Below is a small trained network, with its code and all its weights. Each question gives an input and a class and asks what happens when units are switched off, that is, made to give their printed mean instead of their output.

import numpy as np


def w(rows, s, z=0):
    codes = np.array(rows[::2]) - 128.0
    scale = np.full(codes.shape[1], s)
    scale[-1] = z or s
    return codes * scale


def f(y):
    return y / 2 * (1 + np.tanh(0.7978845608 * (y + 0.044715 * y**3)))


def log_softmax(a):
    a = a - a.max(-1, keepdims=True)
    return a - np.log(np.exp(a).sum(-1, keepdims=True))


def net(x, mask):
    res = np.array(x, float).reshape(1, 8) / 4 @ E
    y = f(res @ A[0][:, :-1].T + A[0][:, -1])
    res = res + np.where(mask, y, B[0][:, -1]) @ B[0][:, :-1]
    return log_softmax(res[-1] @ U[:, :-1].T + U[:, -1])


A, B = {}, {}
E = w([
[210,146,106,173,152,121,135],'x0',
[142,171,96,146,174,2,83],'x1',
[106,84,110,128,163,193,213],'x2',
[68,72,110,50,90,145,83],'x3',
[167,60,170,65,64,79,148],'x4',
[138,161,94,45,135,154,141],'x5',
[150,124,38,132,179,125,157],'x6',
[174,86,110,141,192,99,83],'x7',
],0.0078)
A[0] = w([
[122,77,113,206,167,167,224,181],'n0',
[232,110,182,165,112,59,178,221],'n1',
[99,90,176,132,154,83,128,102],'n2',
[100,165,176,125,117,132,136,145],'n3',
[160,38,125,124,116,181,108,204],'n4',
[73,105,204,146,81,77,87,134],'n5',
[83,129,107,104,137,126,115,58],'n6',
[161,136,39,170,184,7,65,252],'n7',
[153,159,158,156,129,101,55,175],'n8',
[59,143,190,157,50,66,112,132],'n9',
[120,119,169,79,118,161,175,117],'n10',
[97,191,118,140,111,111,139,125],'n11',
[173,133,115,110,117,107,150,159],'n12',
[125,124,122,201,135,137,138,151],'n13',
[156,156,166,210,141,104,26,169],'n14',
[165,140,130,166,113,121,118,162],'n15',
[99,140,113,176,91,118,148,194],'n16',
],0.014,0.003)
B[0] = w([
[122,107,114,213,176,229,107,200],'n0',
[167,220,123,71,54,68,114,214],'n1',
[120,117,133,115,102,166,102,142],'n2',
[137,69,113,111,151,95,149,153],'n3',
[120,72,126,126,161,163,78,172],'n4',
[83,38,135,112,157,172,104,188],'n5',
[159,142,166,146,120,74,145,139],'n6',
[201,123,144,67,67,131,8,251],'n7',
[150,147,111,168,162,149,166,180],'n8',
[77,42,134,89,171,125,109,194],'n9',
[136,142,132,112,119,76,92,169],'n10',
[137,82,153,137,110,132,112,149],'n11',
[100,135,133,126,95,88,114,150],'n12',
[161,140,111,156,96,167,114,162],'n13',
[170,190,96,192,117,161,163,206],'n14',
[125,148,125,129,105,102,140,157],'n15',
[166,125,118,140,167,152,99,149],'n16',
],0.017,0.016)
U = w([
[118,205,122,108,94,7,190,22],'0',
[188,224,44,235,113,138,121,139],'1',
[143,78,115,46,116,109,2,250],'2',
[56,74,94,241,248,177,171,99],'3',
],0.0064,0.0022)

Each question gives the input, the list of numbers given to net, and the class t.
The units are the neurons (one row each of A and B). Each row of codes is followed by its name. A weight is (code - 128) times the scale printed after its matrix; where a second scale follows, it is the last column's (A, B and U).
mask holds one flag per neuron, in row order. A switched-off neuron (its flag False) gives its mean, the last column of its row in B, instead of its output. The means were averaged over made-up inputs and are rounded, as every weight is.
A unit's drop is (log p(t) with every unit on - log p(t) with that unit switched off) / (log p(t) with every unit on - log p(t) with every unit switched off).
unit that matters most: the unit with the biggest drop
k most important neurons: the k neurons with the biggest drops, biggest first
drop when u is switched off: that unit's drop, to one decimal
input [4,3,0,-1,1,5,-4,1], class 1: unit that matters most => n9
input [4,2,-6,1,-7,-3,-8,-2], class 1: 2 most important neurons => (n14, n8)
input [8,-2,2,-3,8,2,-1,-5], class 0: 2 most important neurons => (n7, n1)
input [-6,1,-4,5,3,-7,-7,-6], class 3: 3 most important neurons => (n7, n1, n5)
input [0,5,7,5,-6,-1,-4,0], class 3: 3 most important neurons => (n7, n1, n14)
input [-4,3,5,-3,3,-8,5,-4], class 3: 3 most important neurons => (n7, n0, n14)
input [1,4,-8,-8,-6,7,1,7], class 1: 2 most important neurons => (n14, n8)
input [-6,-1,8,8,-6,-7,-6,2], class 3: 2 most important neurons => (n7, n1)
input [-5,-5,8,2,1,-8,-8,-2], class 3: 3 most important neurons => (n7, n0, n1)
input [2,-1,-8,-1,-7,-8,-2,8], class 1: drop when n14 is switched off => 2.1
input [-6,-7,3,-1,-3,-4,8,5], class 3: drop when n10 is switched off => 0.0
input [-3,-6,-6,-6,7,4,6,1], class 0: drop when n7 is switched off => 0.4
